[[ 17.8 -11.8  23.8  18.0  34.0]
 [  1.7  67.8 -29.3   2.0  -3.3]
 [-31.4  10.7  -1.0  49.2  59.6]
 [-61.9  44.1  -7.1  18.9   0.1]
 [-30.0 -43.9 -27.1   1.3   3.0]]
->
[[ 17.8 -11.8]
 [  1.7  67.8]
 [-31.4  10.7]]

[[ 13.5   1.6  21.9  53.3  57.6]
 [ -5.0   6.5  75.0  56.3  48.1]
 [-22.2  25.7  47.6  55.9  36.8]
 [ -5.1   3.0  55.6  40.3  24.1]]
->
[[ 13.5   1.6]
 [ -5.0   6.5]
 [-22.2  25.7]]

[[ 28.1   3.4]
 [ 57.2 -20.2]
 [ -0.1 -36.3]
 [ 38.2  28.3]]
->
[[ 28.1   3.4]
 [ 57.2 -20.2]
 [ -0.1 -36.3]]

[[ 10.8  -6.7 -11.2  23.9 -54.3]
 [-32.2 -28.8  44.6 -18.1 -38.9]
 [ 15.6  14.2 -49.3  28.6  13.4]
 [ -9.7 -12.5  53.0 -29.4 -18.4]
 [ 10.2  -1.1 -12.0  17.1 -30.1]]
->
[[ 10.8  -6.7]
 [-32.2 -28.8]
 [ 15.6  14.2]]

[[-66.1 -12.4]
 [ 13.1 -42.8]
 [-73.1  65.9]
 [ -2.4 -17.8]]
->
[[-66.1 -12.4]
 [ 13.1 -42.8]
 [-73.1  65.9]]

[[  5.2 -66.5  33.5  32.4]
 [  0.9 -11.2   5.6   5.4]
 [  0.6  -7.4   3.7   3.6]
 [  2.5 -32.4  16.3  15.8]
 [  1.2 -15.0   7.5   7.3]]
->
[[  5.2 -66.5]
 [  0.9 -11.2]
 [  0.6  -7.4]]
---
[[-19.6  20.7   7.1   5.1 -39.3]
 [ 40.0  40.6 -29.9  72.9 -16.0]
 [-33.5  -1.7  37.6  15.1   6.2]
 [ 55.9  49.1  30.7 -45.5   9.8]]
->
[[-39.3 -19.6  20.7   7.1   5.1]
 [-16.0  40.0  40.6 -29.9  72.9]
 [  6.2 -33.5  -1.7  37.6  15.1]
 [  9.8  55.9  49.1  30.7 -45.5]]

[[-40.4  14.7  14.1 -18.7   6.0  -7.4 -40.4 -18.5  -2.2 -16.1]
 [ 33.0  -9.0 -55.1  14.5 -52.1  23.7  51.8   7.0 -23.9  51.5]
 [ 15.6  -8.5 -38.4  24.0 -17.5  14.4  11.8   1.7  -3.2  19.0]]
->
[[-16.1 -40.4  14.7  14.1 -18.7   6.0  -7.4 -40.4 -18.5  -2.2]
 [ 51.5  33.0  -9.0 -55.1  14.5 -52.1  23.7  51.8   7.0 -23.9]
 [ 19.0  15.6  -8.5 -38.4  24.0 -17.5  14.4  11.8   1.7  -3.2]]

[[ 45.3  45.3 -36.3 -34.9  68.9 -58.6  51.9 -57.0  -2.5 -19.7  13.2   3.5]
 [ 70.2  44.3  22.9 -54.8  -3.1  20.0  15.0   0.2  12.5 -48.8 -34.0 -34.6]]
->
[[  3.5  45.3  45.3 -36.3 -34.9  68.9 -58.6  51.9 -57.0  -2.5 -19.7  13.2]
 [-34.6  70.2  44.3  22.9 -54.8  -3.1  20.0  15.0   0.2  12.5 -48.8 -34.0]]

[[-20.5  11.8   1.8 -39.9 -23.9 -61.5   8.7 -14.6  21.3  22.0 -11.6   6.2]
 [ 49.1 -35.2  51.5  -1.9  32.2 -71.2  42.9   5.9 -32.7 -46.2 -43.0 -52.1]
 [ 43.7  58.0  -8.4  47.0   0.2   0.4  11.3   7.8   1.7  30.0  14.5  30.2]
 [ -4.9  -2.9  -1.6  -7.6 -28.3  34.8 -15.8  -4.9  19.7  37.8  28.0  47.2]
 [ 11.7 -30.9  44.1 -54.1   2.2  16.5 -12.3   3.6  51.7  30.1 -33.5  62.7]]
->
[[  6.2 -20.5  11.8   1.8 -39.9 -23.9 -61.5   8.7 -14.6  21.3  22.0 -11.6]
 [-52.1  49.1 -35.2  51.5  -1.9  32.2 -71.2  42.9   5.9 -32.7 -46.2 -43.0]
 [ 30.2  43.7  58.0  -8.4  47.0   0.2   0.4  11.3   7.8   1.7  30.0  14.5]
 [ 47.2  -4.9  -2.9  -1.6  -7.6 -28.3  34.8 -15.8  -4.9  19.7  37.8  28.0]
 [ 62.7  11.7 -30.9  44.1 -54.1   2.2  16.5 -12.3   3.6  51.7  30.1 -33.5]]

[[-10.0  -9.8 -71.8 -54.8]
 [-42.4 -52.0  67.4  65.3]
 [ 37.2  48.5  43.0  47.5]
 [-38.0 -45.3  57.9  66.5]
 [  0.8 -16.2 -65.1 -51.3]
 [ -3.9 -18.0 -64.9 -50.1]
 [ 23.6 -18.3 -76.1 -62.9]
 [-43.8 -55.4  65.3  60.2]]
->
[[-54.8 -10.0  -9.8 -71.8]
 [ 65.3 -42.4 -52.0  67.4]
 [ 47.5  37.2  48.5  43.0]
 [ 66.5 -38.0 -45.3  57.9]
 [-51.3   0.8 -16.2 -65.1]
 [-50.1  -3.9 -18.0 -64.9]
 [-62.9  23.6 -18.3 -76.1]
 [ 60.2 -43.8 -55.4  65.3]]

[[ -5.5   9.6  15.7  14.1  -8.6 -19.3  35.5 -27.2]
 [ 17.8 -27.5 -26.9  26.9  -3.8  11.6 -10.9  31.6]
 [ -4.8  -0.5  -5.2  -2.7  -1.3  44.8  20.6 -30.7]
 [ -1.5   5.2  13.2  12.8  25.1   5.6 -19.9  27.2]
 [  4.4  14.6   6.0  -8.9 -38.1 -38.2   2.5  10.4]
 [-10.8  50.8  32.7 -27.1  11.4   9.9  30.9  53.0]
 [ 16.6 -60.2 -14.2  12.2   1.0  -7.5  10.4  18.4]
 [ -5.3  15.6  11.7  20.6  -9.3 -53.2   9.3 -42.8]
 [  4.0 -14.4   4.1  23.5 -36.7  -2.6 -35.6 -25.4]]
->
[[-27.2  -5.5   9.6  15.7  14.1  -8.6 -19.3  35.5]
 [ 31.6  17.8 -27.5 -26.9  26.9  -3.8  11.6 -10.9]
 [-30.7  -4.8  -0.5  -5.2  -2.7  -1.3  44.8  20.6]
 [ 27.2  -1.5   5.2  13.2  12.8  25.1   5.6 -19.9]
 [ 10.4   4.4  14.6   6.0  -8.9 -38.1 -38.2   2.5]
 [ 53.0 -10.8  50.8  32.7 -27.1  11.4   9.9  30.9]
 [ 18.4  16.6 -60.2 -14.2  12.2   1.0  -7.5  10.4]
 [-42.8  -5.3  15.6  11.7  20.6  -9.3 -53.2   9.3]
 [-25.4   4.0 -14.4   4.1  23.5 -36.7  -2.6 -35.6]]

[[ 20.8 -11.7   7.1 -20.1  16.5   1.5 -15.7 -16.3]
 [-23.2  -3.3   7.8  -1.6 -24.6  16.1  -8.8   2.7]
 [-43.2  77.1  -1.2 -21.9  39.7  -7.7  -8.0  16.6]]
->
[[-16.3  20.8 -11.7   7.1 -20.1  16.5   1.5 -15.7]
 [  2.7 -23.2  -3.3   7.8  -1.6 -24.6  16.1  -8.8]
 [ 16.6 -43.2  77.1  -1.2 -21.9  39.7  -7.7  -8.0]]
